Below are the code and all the weights of a small trained network. Each question names an input and a target symbol and asks about switching units off, where a switched-off unit gives its printed mean instead of its output.

import numpy as np


def w(rows, s, z=0):
    codes = np.array(rows[::2]) - 128.0
    scale = np.full(codes.shape[1], s)
    scale[-1] = z or s
    return codes * scale


def f(y):
    return y / 2 * (1 + np.tanh(0.7978845608 * (y + 0.044715 * y**3)))


def softmax(a):
    e = np.exp(a - a.max(-1, keepdims=True))
    return e / e.sum(-1, keepdims=True)


def log_softmax(a):
    a = a - a.max(-1, keepdims=True)
    return a - np.log(np.exp(a).sum(-1, keepdims=True))


def net(x, mask):
    ids = ['ΘΛΞΣΦΨαβγδεμτω'.index(c) for c in x.split()]
    T = len(ids)
    res = E[ids] + P[:T]
    u = 0
    for l in range(3):
        r = res
        for j in range(3):
            rows = slice(4 * j, 4 * j + 4)
            q, k, v = (r @ M[l][rows].T for M in (Q, K, V))
            z = softmax(np.where(np.tri(T) > 0, q @ k.T / 4**0.5, -1e9)) @ v
            o = O[l][rows]
            res = res + np.where(mask[u + j], z, o[:, -1]) @ o[:, :-1]
        u += 3
        y = f(res @ A[l][:, :-1].T + A[l][:, -1])
        res = res + np.where(mask[u : u + 8], y, B[l][:, -1]) @ B[l][:, :-1]
        u += 8
    return log_softmax(res[-1] @ U[:, :-1].T + U[:, -1])


Q, K, V, O, A, B = {}, {}, {}, {}, {}, {}
E = w([
[243,45,132],'Θ',
[175,94,155],'Λ',
[183,61,33],'Ξ',
[108,199,149],'Σ',
[52,96,56],'Φ',
[107,115,53],'Ψ',
[248,106,206],'α',
[110,116,65],'β',
[178,109,145],'γ',
[196,49,40],'δ',
[178,109,150],'ε',
[180,103,149],'μ',
[110,114,54],'τ',
[175,106,149],'ω',
],0.014)
P = w([
[231,180,51],'0',
[169,25,253],'1',
[152,52,208],'2',
[145,88,171],'3',
[143,129,156],'4',
[144,164,150],'5',
[148,196,151],'6',
],0.0055)
Q[0] = w([
[107,130,142],'0.h0',
[90,148,153],'0.h0',
[227,60,114],'0.h0',
[244,159,82],'0.h0',
[121,96,120],'0.h1',
[123,61,73],'0.h1',
[57,211,110],'0.h1',
[75,76,142],'0.h1',
[83,216,198],'0.h2',
[178,107,83],'0.h2',
[113,210,150],'0.h2',
[2,99,71],'0.h2',
],0.007)
K[0] = w([
[113,123,145],'0.h0',
[105,116,163],'0.h0',
[254,95,104],'0.h0',
[230,146,130],'0.h0',
[156,126,95],'0.h1',
[153,133,49],'0.h1',
[59,70,141],'0.h1',
[139,90,95],'0.h1',
[138,89,155],'0.h2',
[76,119,138],'0.h2',
[151,62,114],'0.h2',
[220,186,128],'0.h2',
],0.0085)
V[0] = w([
[98,111,81],'0.h0',
[101,85,156],'0.h0',
[74,138,151],'0.h0',
[56,177,173],'0.h0',
[166,10,141],'0.h1',
[92,121,188],'0.h1',
[104,122,137],'0.h1',
[65,100,129],'0.h1',
[106,158,147],'0.h2',
[107,202,67],'0.h2',
[129,160,125],'0.h2',
[141,135,111],'0.h2',
],0.012)
O[0] = w([
[158,175,196,72],'0.h0',
[167,195,122,111],'0.h0',
[105,160,158,42],'0.h0',
[50,162,154,1],'0.h0',
[211,238,97,216],'0.h1',
[171,178,82,90],'0.h1',
[127,165,131,95],'0.h1',
[137,254,210,38],'0.h1',
[161,80,150,87],'0.h2',
[87,30,162,57],'0.h2',
[112,57,145,117],'0.h2',
[125,119,106,142],'0.h2',
],0.0058,0.0035)
A[0] = w([
[49,157,156,81],'0.n0',
[67,57,33,119],'0.n1',
[125,254,82,129],'0.n2',
[70,166,83,175],'0.n3',
[218,125,191,255],'0.n4',
[72,145,123,138],'0.n5',
[49,146,83,192],'0.n6',
[187,182,244,116],'0.n7',
],0.011,0.0055)
B[0] = w([
[110,190,211,136],'0.n0',
[202,16,162,166],'0.n1',
[77,59,189,180],'0.n2',
[175,139,188,158],'0.n3',
[75,97,4,255],'0.n4',
[253,173,213,138],'0.n5',
[198,149,203,165],'0.n6',
[187,4,54,162],'0.n7',
],0.0064,0.0089)
Q[1] = w([
[83,76,163],'1.h0',
[143,99,136],'1.h0',
[112,162,158],'1.h0',
[16,109,185],'1.h0',
[172,166,115],'1.h1',
[207,200,101],'1.h1',
[168,88,156],'1.h1',
[164,96,161],'1.h1',
[186,199,65],'1.h2',
[33,234,4],'1.h2',
[147,101,113],'1.h2',
[168,91,177],'1.h2',
],0.011)
K[1] = w([
[158,9,168],'1.h0',
[147,110,121],'1.h0',
[122,114,225],'1.h0',
[108,24,241],'1.h0',
[100,188,105],'1.h1',
[92,196,147],'1.h1',
[105,95,226],'1.h1',
[134,127,158],'1.h1',
[109,96,210],'1.h2',
[120,27,160],'1.h2',
[75,115,146],'1.h2',
[112,254,90],'1.h2',
],0.0075)
V[1] = w([
[92,87,126],'1.h0',
[187,143,164],'1.h0',
[20,103,165],'1.h0',
[47,110,237],'1.h0',
[22,146,150],'1.h1',
[106,123,121],'1.h1',
[25,139,164],'1.h1',
[127,127,127],'1.h1',
[25,113,81],'1.h2',
[83,4,115],'1.h2',
[96,114,114],'1.h2',
[31,2,224],'1.h2',
],0.0047)
O[1] = w([
[153,126,123,145],'1.h0',
[148,156,127,120],'1.h0',
[117,163,87,52],'1.h0',
[117,255,77,1],'1.h0',
[149,95,165,56],'1.h1',
[122,125,126,125],'1.h1',
[184,91,148,58],'1.h1',
[128,128,128,129],'1.h1',
[121,126,112,116],'1.h2',
[21,151,118,207],'1.h2',
[121,133,125,131],'1.h2',
[31,103,194,139],'1.h2',
],0.0053,0.0073)
A[1] = w([
[123,209,143,110],'1.n0',
[82,247,215,185],'1.n1',
[170,103,37,92],'1.n2',
[134,188,196,66],'1.n3',
[64,151,93,254],'1.n4',
[18,132,67,125],'1.n5',
[176,80,149,65],'1.n6',
[90,150,104,243],'1.n7',
],0.011,0.0056)
B[1] = w([
[56,205,194,133],'1.n0',
[177,196,165,174],'1.n1',
[75,241,133,243],'1.n2',
[137,201,71,138],'1.n3',
[254,69,128,166],'1.n4',
[193,151,61,158],'1.n5',
[75,124,98,169],'1.n6',
[199,101,154,156],'1.n7',
],0.0082,0.011)
Q[2] = w([
[68,101,122],'2.h0',
[75,110,129],'2.h0',
[254,89,80],'2.h0',
[126,144,105],'2.h0',
[183,76,164],'2.h1',
[22,173,160],'2.h1',
[165,80,177],'2.h1',
[127,122,90],'2.h1',
[158,133,176],'2.h2',
[176,98,150],'2.h2',
[128,139,138],'2.h2',
[40,190,112],'2.h2',
],0.0096)
K[2] = w([
[118,80,96],'2.h0',
[119,117,91],'2.h0',
[199,121,182],'2.h0',
[143,142,110],'2.h0',
[155,86,62],'2.h1',
[103,195,135],'2.h1',
[138,117,79],'2.h1',
[128,66,185],'2.h1',
[120,126,196],'2.h2',
[2,86,192],'2.h2',
[84,155,112],'2.h2',
[209,200,72],'2.h2',
],0.011)
V[2] = w([
[143,144,98],'2.h0',
[91,160,231],'2.h0',
[108,114,36],'2.h0',
[166,32,116],'2.h0',
[129,200,200],'2.h1',
[79,173,143],'2.h1',
[124,137,144],'2.h1',
[2,138,113],'2.h1',
[113,52,92],'2.h2',
[242,150,101],'2.h2',
[46,72,233],'2.h2',
[131,85,114],'2.h2',
],0.0047)
O[2] = w([
[108,112,143,146],'2.h0',
[150,161,43,71],'2.h0',
[153,96,195,153],'2.h0',
[170,172,129,152],'2.h0',
[4,80,134,3],'2.h1',
[121,109,164,70],'2.h1',
[113,117,126,103],'2.h1',
[151,182,138,101],'2.h1',
[194,140,161,196],'2.h2',
[43,144,178,130],'2.h2',
[215,137,47,96],'2.h2',
[205,138,159,162],'2.h2',
],0.004,0.0035)
A[2] = w([
[149,133,26,16],'2.n0',
[212,113,43,228],'2.n1',
[2,152,155,145],'2.n2',
[185,143,160,75],'2.n3',
[86,241,174,57],'2.n4',
[112,60,150,105],'2.n5',
[51,233,96,1],'2.n6',
[81,83,7,97],'2.n7',
],0.0095,0.01)
B[2] = w([
[200,108,152,144],'2.n0',
[65,122,163,255],'2.n1',
[164,75,159,151],'2.n2',
[114,122,97,137],'2.n3',
[153,115,1,152],'2.n4',
[111,149,61,132],'2.n5',
[136,64,225,143],'2.n6',
[174,170,99,178],'2.n7',
],0.012,0.015)
U = w([
[50,30,222,195],'Θ',
[152,228,249,254],'Λ',
[196,218,101,87],'Ξ',
[250,78,119,73],'Σ',
[124,152,107,133],'Φ',
[154,137,143,46],'Ψ',
[99,96,66,74],'α',
[152,129,143,62],'β',
[133,151,139,89],'γ',
[133,143,133,95],'δ',
[63,191,139,130],'ε',
[126,159,132,85],'μ',
[159,120,147,76],'τ',
[87,158,108,130],'ω',
],0.011,0.0056)

Each question gives the input, a string of symbols that net reads in full, and the target symbol t.
The units are the heads (4 rows each of Q, K, V and O) and the neurons (one row each of A and B). Each row of codes is followed by its name. A weight is (code - 128) times the scale printed after its matrix; where a second scale follows, it is the last column's (O, A, B and U).
mask holds one flag per unit, layer by layer, with each layer's heads first. A switched-off unit (its flag False) gives its mean, the last column of its rows in O or B, instead of its output. The means were averaged over made-up inputs and are rounded, as every weight is.
A unit's drop is (log p(t) with every unit on - log p(t) with that unit switched off) / (log p(t) with every unit on - log p(t) with every unit switched off).
The circuit of an input: a set's keep is (log p(t) with only the set's units on - log p(t) with every unit switched off) / (log p(t) with every unit on - log p(t) with every unit switched off). Starting from the 12 units with the biggest drops (on a tie, the unit counted first), units are removed one at a time, each time the one whose removal leaves the highest keep (on an exact tie, the one counted first), for as long as the keep stays at least 0.8.
units of the circuit, in order: the units of the circuit, biggest drop first
most important unit: the unit with the biggest drop
k most important neurons: the k neurons with the biggest drops, biggest first
k most important neurons of layer l: the k neurons of layer l with the biggest drops, biggest first
heads that matter: for each layer, one digit per head in row order, 1 if its drop is at least 0.15 and else 0, layers parted by /
input Σ Σ μ, target Σ: heads that matter : 111 / 001 / 101
input α Σ Σ Σ Φ Σ Φ, target Λ: units of the circuit, in order : [0.h0; 0.n4; 0.n6]
input Σ Σ Σ Σ τ ω, target Σ: heads that matter : 111 / 101 / 101
input Σ Θ ω Λ, target Σ: 2 most important neurons : [2.n0; 0.n1]
input ε ε ω Σ, target Θ: most important unit : 1.n2
input Σ γ ω Φ, target Θ: units of the circuit, in order : [0.n1; 0.n4]
input Σ δ Σ, target Λ: 2 most important neurons of layer 1 : [1.n2; 1.n4]
input Φ ω Ψ, target Θ: units of the circuit, in order : [2.n7; 0.n4]
input Σ ε μ, target Σ: 4 most important neurons : [0.n4; 0.n1; 2.n0; 1.n4]
input Σ Θ ω τ Λ, target Σ: heads that matter : 111 / 001 / 001
input Σ Ξ Σ Λ ε γ, target Σ: 4 most important neurons of layer 0 : [0.n1; 0.n4; 0.n6; 0.n5]
input μ Φ τ Φ Φ, target Ξ: 4 most important neurons : [0.n4; 1.n2; 2.n4; 0.n7]
input Σ Σ μ Σ, target Ξ: 4 most important neurons : [1.n2; 0.n4; 2.n4; 1.n4]
input μ Σ Σ Φ Λ τ, target Θ: most important unit : 2.n7
input Ψ ε Σ, target Θ: 4 most important neurons : [2.n1; 1.n2; 0.n7; 2.n7]
input Θ δ μ Σ Σ ω, target Θ: heads that matter : 111 / 101 / 101
input Σ Σ Ξ γ, target Σ: 4 most important neurons : [0.n4; 2.n0; 0.n1; 1.n5]
input Φ γ Σ β, target Θ: 2 most important neurons : [1.n2; 2.n7]
input Λ Φ ε Σ Φ Σ Φ, target Ξ: 2 most important neurons : [0.n4; 0.n7]
input Θ Λ Φ Σ μ, target Θ: 3 most important neurons : [2.n2; 1.n4; 2.n4]
input Σ Σ Σ, target Ξ: 3 most important neurons : [0.n4; 1.n2; 2.n4]
input Σ Σ ω Θ, target α: heads that matter : 110 / 100 / 000
input Θ Φ γ Φ, target Λ: most important unit : 0.h1
input ε Σ Σ Σ Σ δ Σ, target Σ: 4 most important neurons : [2.n4; 0.n4; 2.n2; 2.n6]
input ε Λ α ε Φ Ψ, target Θ: 2 most important neurons of layer 0 : [0.n2; 0.n4]
input Σ Σ Ξ ε, target Σ: 3 most important neurons : [0.n4; 2.n0; 0.n1]
input Σ ε Σ Σ Θ α, target α: most important neuron : [0.n4]
input Σ Σ Φ τ ε, target Σ: 2 most important neurons : [0.n1; 2.n0]
